Below is a small trained network, with its code and all its weights. Each question gives an input and a class and asks what happens when units are switched off, that is, made to give their printed mean instead of their output.

import numpy as np


def w(rows, s, z=0):
    codes = np.array(rows[::2]) - 128.0
    scale = np.full(codes.shape[1], s)
    scale[-1] = z or s
    return codes * scale


def f(y):
    return y / 2 * (1 + np.tanh(0.7978845608 * (y + 0.044715 * y**3)))


def log_softmax(a):
    a = a - a.max(-1, keepdims=True)
    return a - np.log(np.exp(a).sum(-1, keepdims=True))


def net(x, mask):
    res = np.array(x, float).reshape(1, 7) / 4 @ E
    y = f(res @ A[0][:, :-1].T + A[0][:, -1])
    res = res + np.where(mask, y, B[0][:, -1]) @ B[0][:, :-1]
    return log_softmax(res[-1] @ U[:, :-1].T + U[:, -1])


A, B = {}, {}
E = w([
[177,240,142,215,166,164],'x0',
[14,134,114,210,30,149],'x1',
[161,182,102,129,69,10],'x2',
[133,120,127,136,130,124],'x3',
[121,134,124,123,132,129],'x4',
[192,125,1,121,63,183],'x5',
[113,144,123,112,131,132],'x6',
],0.012)
A[0] = w([
[112,51,136,164,173,235,21],'N0',
[166,117,77,165,85,155,114],'N1',
[138,139,94,132,95,7,93],'N2',
[158,153,129,121,84,81,76],'N3',
[164,132,64,76,98,198,115],'N4',
[165,187,163,152,122,171,126],'N5',
[89,56,96,68,90,71,138],'N6',
[116,144,204,99,166,102,81],'N7',
[244,137,123,28,244,121,14],'N8',
[151,172,145,180,139,161,107],'N9',
[182,176,114,169,193,143,143],'N10',
[125,178,119,174,134,131,135],'N11',
[118,119,175,132,179,89,120],'N12',
[15,117,109,220,45,157,84],'N13',
[93,42,107,75,94,126,159],'N14',
[181,143,41,96,128,187,111],'N15',
[152,198,81,91,122,38,67],'N16',
[135,101,135,94,191,234,62],'N17',
[107,118,153,102,139,200,68],'N18',
[88,39,140,76,91,86,105],'N19',
[71,120,207,124,158,85,121],'N20',
[177,212,153,186,129,139,137],'N21',
[139,52,145,140,100,106,119],'N22',
[138,114,128,177,157,103,33],'N23',
[151,175,149,107,91,65,43],'N24',
[72,108,116,181,64,136,10],'N25',
[114,115,122,40,115,120,71],'N26',
[114,122,176,138,157,104,138],'N27',
[161,101,48,119,116,153,93],'N28',
[185,160,155,173,117,157,107],'N29',
[69,147,189,143,105,125,132],'N30',
[134,115,183,142,120,102,34],'N31',
[153,192,147,171,146,138,146],'N32',
[137,76,128,41,133,102,151],'N33',
[107,151,79,128,110,155,140],'N34',
[193,114,133,71,172,114,100],'N35',
[85,148,183,152,213,105,94],'N36',
[128,85,129,116,98,124,128],'N37',
[147,118,136,136,121,119,4],'N38',
[147,128,109,152,127,55,33],'N39',
],0.012,0.0027)
B[0] = w([
[68,44,229,113,54,176,194],'N0',
[168,80,36,89,83,58,179],'N1',
[80,54,248,114,103,169,190],'N2',
[49,54,208,140,77,168,159],'N3',
[129,135,78,130,83,64,190],'N4',
[56,149,86,52,196,168,169],'N5',
[98,178,79,73,187,181,195],'N6',
[134,90,45,148,40,77,176],'N7',
[220,227,233,228,152,105,250],'N8',
[59,149,67,92,191,184,169],'N9',
[99,155,112,137,187,161,184],'N10',
[92,149,108,144,185,187,163],'N11',
[174,86,23,126,80,82,170],'N12',
[248,251,245,241,140,141,237],'N13',
[113,162,104,71,203,162,192],'N14',
[158,59,4,88,57,2,198],'N15',
[84,69,215,149,65,189,182],'N16',
[93,29,235,135,30,240,200],'N17',
[126,65,197,105,117,144,162],'N18',
[88,175,65,90,194,203,192],'N19',
[144,112,35,107,81,12,190],'N20',
[73,143,95,79,193,169,190],'N21',
[89,151,91,120,171,160,155],'N22',
[95,128,91,156,129,105,132],'N23',
[75,84,214,129,47,180,162],'N24',
[167,226,163,177,134,108,186],'N25',
[133,127,109,93,158,164,161],'N26',
[145,109,54,114,93,108,161],'N27',
[96,113,54,121,84,21,179],'N28',
[102,136,93,106,182,128,165],'N29',
[171,144,93,177,89,62,172],'N30',
[104,100,50,142,94,61,145],'N31',
[100,148,71,82,183,145,174],'N32',
[124,204,113,111,210,167,186],'N33',
[153,166,117,103,90,101,160],'N34',
[210,191,166,217,161,149,190],'N35',
[124,140,53,106,61,67,185],'N36',
[102,161,103,128,172,97,149],'N37',
[129,116,130,140,125,148,124],'N38',
[99,95,178,146,87,166,152],'N39',
],0.0073,0.021)
U = w([
[222,211,162,184,181,114,251],'0',
[47,167,72,95,255,155,142],'1',
[141,115,42,126,88,48,40],'2',
[52,64,200,130,98,169,70],'3',
],0.014,0.0028)

Each question gives the input, the list of numbers given to net, and the class t.
The units are the neurons (one row each of A and B). Each row of codes is followed by its name. A weight is (code - 128) times the scale printed after its matrix; where a second scale follows, it is the last column's (A, B and U).
mask holds one flag per neuron, in row order. A switched-off neuron (its flag False) gives its mean, the last column of its row in B, instead of its output. The means were averaged over made-up inputs and are rounded, as every weight is.
A unit's drop is (log p(t) with every unit on - log p(t) with that unit switched off) / (log p(t) with every unit on - log p(t) with every unit switched off).
The circuit of an input: a set's keep is (log p(t) with only the set's units on - log p(t) with every unit switched off) / (log p(t) with every unit on - log p(t) with every unit switched off). Starting from the 12 units with the biggest drops (on a tie, the unit counted first), units are removed one at a time, each time the one whose removal leaves the highest keep (on an exact tie, the one counted first), for as long as the keep stays at least 0.8.
units of the circuit, in order: the units of the circuit, biggest drop first
unit that matters most: the unit with the biggest drop
k most important neurons: the k neurons with the biggest drops, biggest first
drop of u: that unit's drop, to one decimal
input [-7,3,8,-7,2,-6,2], class 3: unit that matters most => N2
input [4,6,8,-5,5,-8,1], class 2: 4 most important neurons => [N20, N30, N17, N36]
input [-5,5,3,-7,-4,4,0], class 0: 2 most important neurons => [N13, N25]
input [0,-6,-7,-7,-6,6,-1], class 3: 2 most important neurons => [N17, N0]
input [-7,8,8,8,6,-6,0], class 0: 3 most important neurons => [N13, N25, N17]
input [5,-5,2,-8,7,-6,5], class 2: 3 most important neurons => [N13, N7, N36]
input [4,-3,-8,3,-5,-7,2], class 3: 3 most important neurons => [N17, N0, N15]
input [-3,3,-1,0,-6,-3,3], class 0: 3 most important neurons => [N13, N15, N21]
input [-2,-3,8,6,1,-8,4], class 2: 4 most important neurons => [N20, N12, N7, N17]
input [6,2,0,0,-2,-6,0], class 1: 2 most important neurons => [N21, N15]
input [6,-5,-8,-6,1,3,0], class 3: 2 most important neurons => [N17, N0]
input [-5,-5,6,-3,-3,-4,3], class 3: drop of N25 => 0.1
input [1,5,-3,-4,1,-4,0], class 0: drop of N13 => 2.6
input [6,5,-1,-6,8,7,1], class 2: units of the circuit, in order => [N15]
input [-1,0,-7,3,7,5,-6], class 3: drop of N0 => 0.9
